Here is a tiny trained network, its code and every weight. The questions are about switching its units off for an input and a class, where a switched-off unit gives its printed mean instead of its output.

import numpy as np


def w(rows, s, z=0):
    codes = np.array(rows[::2]) - 128.0
    scale = np.full(codes.shape[1], s)
    scale[-1] = z or s
    return codes * scale


def f(y):
    return y / 2 * (1 + np.tanh(0.7978845608 * (y + 0.044715 * y**3)))


def log_softmax(a):
    a = a - a.max(-1, keepdims=True)
    return a - np.log(np.exp(a).sum(-1, keepdims=True))


def net(x, mask):
    res = np.array(x, float).reshape(1, 3) / 4 @ E
    y = f(res @ A[0][:, :-1].T + A[0][:, -1])
    res = res + np.where(mask, y, B[0][:, -1]) @ B[0][:, :-1]
    return log_softmax(res[-1] @ U[:, :-1].T + U[:, -1])


A, B = {}, {}
E = w([
[209,17,72,30,120,60,132],'x0',
[70,137,144,94,192,2,14],'x1',
[227,83,197,188,143,183,41],'x2',
],0.0085)
A[0] = w([
[185,106,75,117,68,168,182,141],'n0',
[125,107,147,104,195,55,24,232],'n1',
[149,71,8,45,95,103,205,252],'n2',
[160,143,182,185,69,225,162,174],'n3',
[118,177,104,137,106,157,145,176],'n4',
[113,164,100,172,99,108,181,194],'n5',
[207,2,82,105,128,72,153,156],'n6',
[226,70,103,107,131,144,125,159],'n7',
[141,97,82,127,61,150,189,152],'n8',
[54,158,143,90,158,85,92,159],'n9',
[115,169,70,102,73,119,187,170],'n10',
[157,132,179,199,108,206,77,186],'n11',
],0.0095,0.0041)
B[0] = w([
[144,131,89,175,104,110,167,199],'n0',
[116,217,145,153,177,72,36,228],'n1',
[116,116,137,100,16,96,107,251],'n2',
[182,157,173,128,173,197,192,219],'n3',
[121,160,130,98,143,169,179,161],'n4',
[110,127,72,94,142,148,187,169],'n5',
[151,136,177,174,57,102,94,234],'n6',
[200,95,146,180,97,111,123,199],'n7',
[124,82,91,138,108,110,183,189],'n8',
[87,162,96,171,181,82,126,182],'n9',
[57,82,119,64,73,149,155,183],'n10',
[201,160,254,130,79,173,137,202],'n11',
],0.0091,0.013)
U = w([
[75,103,69,69,103,141,189,253],'0',
[112,95,111,124,142,137,123,55],'1',
[184,75,107,170,68,119,158,27],'2',
[176,141,173,140,155,194,166,218],'3',
[113,157,70,176,251,97,104,183],'4',
[147,82,104,83,151,167,94,5],'5',
[147,145,177,135,91,106,28,161],'6',
[158,88,127,63,176,132,125,14],'7',
],0.011,0.0034)

Each question gives the input, the list of numbers given to net, and the class t.
The units are the neurons (one row each of A and B). Each row of codes is followed by its name. A weight is (code - 128) times the scale printed after its matrix; where a second scale follows, it is the last column's (A, B and U).
mask holds one flag per neuron, in row order. A switched-off neuron (its flag False) gives its mean, the last column of its row in B, instead of its output. The means were averaged over made-up inputs and are rounded, as every weight is.
A unit's drop is (log p(t) with every unit on - log p(t) with that unit switched off) / (log p(t) with every unit on - log p(t) with every unit switched off).
The circuit of an input: a set's keep is (log p(t) with only the set's units on - log p(t) with every unit switched off) / (log p(t) with every unit on - log p(t) with every unit switched off). Starting from all 12 units, units are removed one at a time, each time the one whose removal leaves the highest keep (on an exact tie, the one counted first), for as long as the keep stays at least 0.8.
circuit, biggest first: the units of the circuit, biggest drop first
top k neurons: the k neurons with the biggest drops, biggest first
drop of u: that unit's drop, to one decimal
input [3,7,4], class 4: circuit, biggest first : n2; n11
input [-7,3,4], class 3: circuit, biggest first : n2; n6
input [-6,0,-3], class 0: circuit, biggest first : n1; n6
input [-7,3,5], class 3: circuit, biggest first : n2; n6
input [1,-4,5], class 3: circuit, biggest first : n3
input [-3,6,3], class 4: circuit, biggest first : n2; n6
input [3,-3,7], class 3: top 2 neurons : n2; n3
input [2,-1,6], class 3: top 3 neurons : n2; n1; n11
input [-1,7,-8], class 4: drop of n9 : 0.1
input [-2,1,-1], class 4: drop of n10 : 0.1
input [0,-3,4], class 3: drop of n1 : 0.0
